Below are the code and all the weights of a small trained network. Each question names an input and a target symbol and asks about switching units off, where a switched-off unit gives its printed mean instead of its output.

import numpy as np


def w(rows, s, z=0):
    codes = np.array(rows[::2]) - 128.0
    scale = np.full(codes.shape[1], s)
    scale[-1] = z or s
    return codes * scale


def norm(h):
    return h / np.sqrt((h * h).mean(-1, keepdims=True) + 1e-5)


def f(y):
    return y / 2 * (1 + np.tanh(0.7978845608 * (y + 0.044715 * y**3)))


def softmax(a):
    e = np.exp(a - a.max(-1, keepdims=True))
    return e / e.sum(-1, keepdims=True)


def log_softmax(a):
    a = a - a.max(-1, keepdims=True)
    return a - np.log(np.exp(a).sum(-1, keepdims=True))


def net(x, mask):
    ids = ['βδεζθμπτφψ'.index(c) for c in x.split()]
    T = len(ids)
    res = E[ids] + P[:T]
    u = 0
    for l in range(3):
        r = norm(res)
        for j in range(2):
            rows = slice(3 * j, 3 * j + 3)
            q, k, v = (r @ M[l][rows].T for M in (Q, K, V))
            z = softmax(np.where(np.tri(T) > 0, q @ k.T / 3**0.5, -1e9)) @ v
            o = O[l][rows]
            res = res + np.where(mask[u + j], z, o[:, -1]) @ o[:, :-1]
        u += 2
        y = f(norm(res) @ A[l][:, :-1].T + A[l][:, -1])
        res = res + np.where(mask[u : u + 4], y, B[l][:, -1]) @ B[l][:, :-1]
        u += 4
    return log_softmax(norm(res)[-1] @ U[:, :-1].T + U[:, -1])


Q, K, V, O, A, B = {}, {}, {}, {}, {}, {}
E = w([
[109,127,136,161],'β',
[102,132,135,165],'δ',
[89,110,85,115],'ε',
[103,133,137,168],'ζ',
[97,205,94,138],'θ',
[84,87,95,129],'μ',
[138,5,194,170],'π',
[156,214,133,45],'τ',
[218,53,133,66],'φ',
[221,167,195,91],'ψ',
],0.021)
P = w([
[2,104,245,41],'0',
[11,107,186,63],'1',
[30,100,163,83],'2',
[49,104,146,106],'3',
[68,103,136,124],'4',
[79,111,121,141],'5',
[91,110,110,159],'6',
[107,113,97,176],'7',
[120,114,86,194],'8',
[136,121,75,215],'9',
[150,124,69,238],'10',
[158,127,62,241],'11',
[161,131,44,252],'12',
],0.009)
Q[0] = w([
[126,123,128,125],'L0H1',
[126,127,128,126],'L0H1',
[126,123,126,123],'L0H1',
[103,254,163,48],'L0H2',
[135,193,57,178],'L0H2',
[243,149,139,83],'L0H2',
],0.031)
K[0] = w([
[124,123,134,127],'L0H1',
[127,131,126,129],'L0H1',
[121,122,134,126],'L0H1',
[106,235,189,11],'L0H2',
[61,252,64,167],'L0H2',
[249,195,154,101],'L0H2',
],0.024)
V[0] = w([
[128,138,149,117],'L0H1',
[152,158,94,170],'L0H1',
[162,135,8,234],'L0H1',
[222,73,122,123],'L0H2',
[59,21,178,145],'L0H2',
[76,81,100,144],'L0H2',
],0.017)
O[0] = w([
[118,134,141,126,125],'L0H1',
[140,170,107,176,67],'L0H1',
[203,164,28,218,51],'L0H1',
[161,5,109,96,65],'L0H2',
[115,60,128,252,251],'L0H2',
[124,120,114,212,229],'L0H2',
],0.015,0.013)
A[0] = w([
[106,240,189,245,178],'L0N1',
[8,221,70,139,39],'L0N2',
[89,144,64,40,3],'L0N3',
[168,99,76,86,107],'L0N4',
],0.015,0.0039)
B[0] = w([
[62,9,26,75,247],'L0N1',
[123,4,111,194,164],'L0N2',
[181,191,148,128,139],'L0N3',
[183,131,106,23,128],'L0N4',
],0.015)
Q[1] = w([
[144,179,130,178],'L1H1',
[156,159,224,28],'L1H1',
[132,178,120,75],'L1H1',
[153,47,135,100],'L1H2',
[192,62,175,131],'L1H2',
[3,106,15,56],'L1H2',
],0.036)
K[1] = w([
[156,153,175,182],'L1H1',
[35,92,171,75],'L1H1',
[72,131,130,144],'L1H1',
[132,96,69,122],'L1H2',
[178,51,140,123],'L1H2',
[28,218,4,121],'L1H2',
],0.036)
V[1] = w([
[134,135,206,193],'L1H1',
[176,122,176,75],'L1H1',
[115,251,116,177],'L1H1',
[88,219,188,125],'L1H2',
[148,96,165,91],'L1H2',
[58,47,146,167],'L1H2',
],0.028)
O[1] = w([
[190,121,201,175,127],'L1H1',
[192,105,127,38,99],'L1H1',
[37,104,251,113,52],'L1H1',
[73,135,20,96,77],'L1H2',
[158,88,118,121,121],'L1H2',
[204,209,102,200,252],'L1H2',
],0.021,0.034)
A[1] = w([
[49,52,121,179,89],'L1N1',
[155,254,202,52,143],'L1N2',
[194,112,152,101,3],'L1N3',
[183,83,159,150,104],'L1N4',
],0.029,0.0039)
B[1] = w([
[147,180,33,91,177],'L1N1',
[116,251,73,33,177],'L1N2',
[144,157,94,191,165],'L1N3',
[78,172,194,122,255],'L1N4',
],0.028,0.0087)
Q[2] = w([
[132,199,129,137],'L2H1',
[252,82,143,106],'L2H1',
[58,90,135,214],'L2H1',
[125,94,182,136],'L2H2',
[46,138,99,122],'L2H2',
[91,226,163,193],'L2H2',
],0.021)
K[2] = w([
[202,165,98,154],'L2H1',
[210,157,240,46],'L2H1',
[24,52,155,167],'L2H1',
[159,165,253,116],'L2H2',
[71,123,146,95],'L2H2',
[71,206,101,191],'L2H2',
],0.019)
V[2] = w([
[93,178,169,176],'L2H1',
[110,3,133,182],'L2H1',
[86,127,200,148],'L2H1',
[122,33,193,162],'L2H2',
[53,199,128,92],'L2H2',
[145,194,147,197],'L2H2',
],0.027)
O[2] = w([
[58,75,159,113,178],'L2H1',
[170,8,81,164,88],'L2H1',
[119,75,204,181,87],'L2H1',
[174,215,10,123,52],'L2H2',
[170,39,184,217,96],'L2H2',
[99,77,154,3,252],'L2H2',
],0.019,0.024)
A[2] = w([
[252,104,136,137,125],'L2N1',
[130,90,18,88,47],'L2N2',
[139,87,201,64,2],'L2N3',
[226,73,150,91,188],'L2N4',
],0.038,0.0041)
B[2] = w([
[144,62,238,129,255],'L2N1',
[86,33,59,114,234],'L2N2',
[124,64,107,35,209],'L2N3',
[95,156,1,148,198],'L2N4',
],0.038,0.0093)
U = w([
[9,103,169,142,58],'β',
[117,102,118,137,4],'δ',
[105,86,94,145,98],'ε',
[109,96,103,141,20],'ζ',
[110,136,129,133,97],'θ',
[116,170,92,235,103],'μ',
[167,78,194,152,243],'π',
[97,69,164,43,142],'τ',
[223,81,58,116,111],'φ',
[147,175,125,100,250],'ψ',
],0.013,0.0036)

Each question gives the input, a string of symbols that net reads in full, and the target symbol t.
The units are the heads (3 rows each of Q, K, V and O) and the neurons (one row each of A and B). Each row of codes is followed by its name. A weight is (code - 128) times the scale printed after its matrix; where a second scale follows, it is the last column's (O, A, B and U).
mask holds one flag per unit, layer by layer, with each layer's heads first. A switched-off unit (its flag False) gives its mean, the last column of its rows in O or B, instead of its output. The means were averaged over made-up inputs and are rounded, as every weight is.
A unit's drop is (log p(t) with every unit on - log p(t) with that unit switched off) / (log p(t) with every unit on - log p(t) with every unit switched off).
The circuit of an input: a set's keep is (log p(t) with only the set's units on - log p(t) with every unit switched off) / (log p(t) with every unit on - log p(t) with every unit switched off). Starting from the 12 units with the biggest drops (on a tie, the unit counted first), units are removed one at a time, each time the one whose removal leaves the highest keep (on an exact tie, the one counted first), for as long as the keep stays at least 0.8.
circuit, biggest first: the units of the circuit, biggest drop first
top k neurons: the k neurons with the biggest drops, biggest first
top k neurons in layer l: the k neurons of layer l with the biggest drops, biggest first
which heads matter: for each layer, one digit per head in row order, 1 if its drop is at least 0.15 and else 0, layers parted by /
input μ τ π μ φ μ ε ε π ε ε, target π: circuit, biggest first	L2N1, L1H2
input ψ ζ φ φ β, target φ: circuit, biggest first	L1H1
input ε μ τ τ μ, target τ: circuit, biggest first	L1H1, L0H2, L0N1, L2N3
input ε μ μ ε β ε μ δ μ τ τ μ ζ, target τ: top 2 neurons	L0N3, L0N1
input ζ β φ μ ψ δ φ, target ψ: circuit, biggest first	L2H1, L0H2, L2H2
input ζ μ μ τ ε, target τ: circuit, biggest first	L1H1, L0H2, L0N1, L2N3
input φ μ φ μ μ τ δ τ ε π β, target π: top 2 neurons	L0N1, L2N1
input π μ τ μ τ δ, target τ: which heads matter	01 / 10 / 00
input φ τ ε ε β ζ φ φ θ, target β: top 2 neurons	L0N3, L0N2
input μ μ δ μ β μ β, target μ: circuit, biggest first	L1H2, L0H2
input ε ζ φ ε φ ψ μ, target ψ: which heads matter	01 / 10 / 10
input π μ μ, target π: top 2 neurons	L2N1, L1N2
input μ θ μ θ, target μ: which heads matter	11 / 11 / 01
input μ μ β π ε ψ μ μ δ, target μ: circuit, biggest first	L1H1, L1H2
input τ ε τ β, target τ: top neuron in layer 2	L2N3
input ε μ θ ε β τ μ μ π μ, target π: which heads matter	11 / 10 / 01
input μ μ φ θ π, target φ: which heads matter	01 / 11 / 11
input ε μ ε, target μ: which heads matter	01 / 01 / 00
input δ ζ τ ε β ψ τ β μ ε π ε, target π: which heads matter	11 / 00 / 00
input μ ε τ ζ, target τ: circuit, biggest first	L0H2, L1H1, L0N1, L2N3
input μ ε ε ε ε ε ε ψ β τ θ ε φ, target τ: circuit, biggest first	L0H2
input π θ ε μ ε μ ε μ ψ τ, target ψ: circuit, biggest first	L0H2, L2H1
